Below is a small trained network, with its code and all its weights. Each question gives an input and a class and asks what happens when units are switched off, that is, made to give their printed mean instead of their output.

import numpy as np


def w(rows, s, z=0):
    codes = np.array(rows[::2]) - 128.0
    scale = np.full(codes.shape[1], s)
    scale[-1] = z or s
    return codes * scale


def f(y):
    return np.maximum(y, 0)


def log_softmax(a):
    a = a - a.max(-1, keepdims=True)
    return a - np.log(np.exp(a).sum(-1, keepdims=True))


def net(x, mask):
    res = np.array(x, float).reshape(1, 7) / 4 @ E
    y = f(res @ A[0][:, :-1].T + A[0][:, -1])
    res = res + np.where(mask, y, B[0][:, -1]) @ B[0][:, :-1]
    return log_softmax(res[-1] @ U[:, :-1].T + U[:, -1])


A, B = {}, {}
E = w([
[126,137,138,134],'x0',
[127,123,121,124],'x1',
[255,167,23,219],'x2',
[183,147,160,58],'x3',
[101,60,104,191],'x4',
[127,137,132,130],'x5',
[131,120,120,124],'x6',
],0.011)
A[0] = w([
[216,171,94,170,240],'n1',
[129,91,134,170,55],'n2',
[133,113,166,85,67],'n3',
[63,78,149,146,230],'n4',
[155,234,100,73,105],'n5',
[111,239,115,125,159],'n6',
[92,92,202,88,200],'n7',
[173,101,57,142,122],'n8',
[137,150,128,81,27],'n9',
[146,94,92,219,23],'n10',
[66,78,82,157,131],'n11',
[169,124,39,230,133],'n12',
[158,7,114,184,117],'n13',
[173,111,144,31,69],'n14',
[106,99,136,12,218],'n15',
[52,152,165,56,230],'n16',
[50,75,142,139,3],'n17',
[104,94,153,166,42],'n18',
[85,66,146,128,20],'n19',
[128,131,172,79,25],'n20',
[95,133,80,95,245],'n21',
[209,200,118,88,36],'n22',
],0.011,0.0062)
B[0] = w([
[151,42,80,255,246],'n1',
[33,169,142,151,142],'n2',
[93,179,146,142,158],'n3',
[84,110,135,20,210],'n4',
[192,42,121,149,183],'n5',
[90,89,152,115,170],'n6',
[84,194,128,72,226],'n7',
[179,149,178,175,190],'n8',
[208,180,64,118,142],'n9',
[107,245,165,177,181],'n10',
[59,149,137,62,180],'n11',
[156,197,149,227,246],'n12',
[60,156,133,131,187],'n13',
[178,179,74,178,174],'n14',
[141,204,210,134,229],'n15',
[128,202,222,122,245],'n16',
[40,117,86,151,168],'n17',
[48,121,104,99,142],'n18',
[101,46,127,203,156],'n19',
[108,203,118,178,159],'n20',
[65,105,216,72,181],'n21',
[194,95,53,117,179],'n22',
],0.0088,0.014)
U = w([
[143,120,162,32,222],'0',
[176,207,139,131,65],'1',
[163,58,45,172,234],'2',
[254,76,11,111,3],'3',
[87,73,130,57,6],'4',
],0.011,0.0068)

Each question gives the input, the list of numbers given to net, and the class t.
The units are the neurons (one row each of A and B). Each row of codes is followed by its name. A weight is (code - 128) times the scale printed after its matrix; where a second scale follows, it is the last column's (A, B and U).
mask holds one flag per neuron, in row order. A switched-off neuron (its flag False) gives its mean, the last column of its row in B, instead of its output. The means were averaged over made-up inputs and are rounded, as every weight is.
A unit's drop is (log p(t) with every unit on - log p(t) with that unit switched off) / (log p(t) with every unit on - log p(t) with every unit switched off).
The circuit of an input: a set's keep is (log p(t) with only the set's units on - log p(t) with every unit switched off) / (log p(t) with every unit on - log p(t) with every unit switched off). Starting from the 12 units with the biggest drops (on a tie, the unit counted first), units are removed one at a time, each time the one whose removal leaves the highest keep (on an exact tie, the one counted first), for as long as the keep stays at least 0.8.
units of the circuit, in order: the units of the circuit, biggest drop first
most important unit: the unit with the biggest drop
k most important neurons: the k neurons with the biggest drops, biggest first
drop when u is switched off: that unit's drop, to one decimal
input [4,-8,-7,-5,4,-1,-6], class 4: units of the circuit, in order -> (n17)
input [2,4,0,-2,-5,-3,-4], class 0: units of the circuit, in order -> (n12 n10)
input [-4,-8,0,-8,8,6,8], class 4: 2 most important neurons -> (n4 n11)
input [2,1,5,-5,0,5,6], class 2: 2 most important neurons -> (n1 n16)
input [-3,4,6,4,6,-2,-4], class 2: 2 most important neurons -> (n1 n16)
input [-7,2,1,-6,-4,-4,1], class 2: 3 most important neurons -> (n16 n15 n7)
input [0,2,0,-6,-7,-6,-1], class 0: 2 most important neurons -> (n12 n1)
input [5,-8,5,1,5,6,1], class 2: 4 most important neurons -> (n1 n16 n15 n7)
input [8,-8,-5,-6,2,-6,8], class 4: 2 most important neurons -> (n17 n19)
input [-1,7,-8,7,-1,-5,4], class 1: 2 most important neurons -> (n14 n15)
input [-3,4,4,0,-8,-4,-3], class 2: 2 most important neurons -> (n1 n6)
input [6,-8,-3,0,-4,7,0], class 0: 3 most important neurons -> (n12 n1 n10)
input [-3,-5,-1,-7,-1,4,-3], class 0: drop when n1 is switched off -> 0.2
input [8,-1,8,2,0,8,-5], class 3: most important unit -> n22
input [0,0,3,5,0,-5,8], class 3: drop when n18 is switched off -> 0.0
input [3,-6,0,-6,7,3,-1], class 4: drop when n4 is switched off -> 0.2
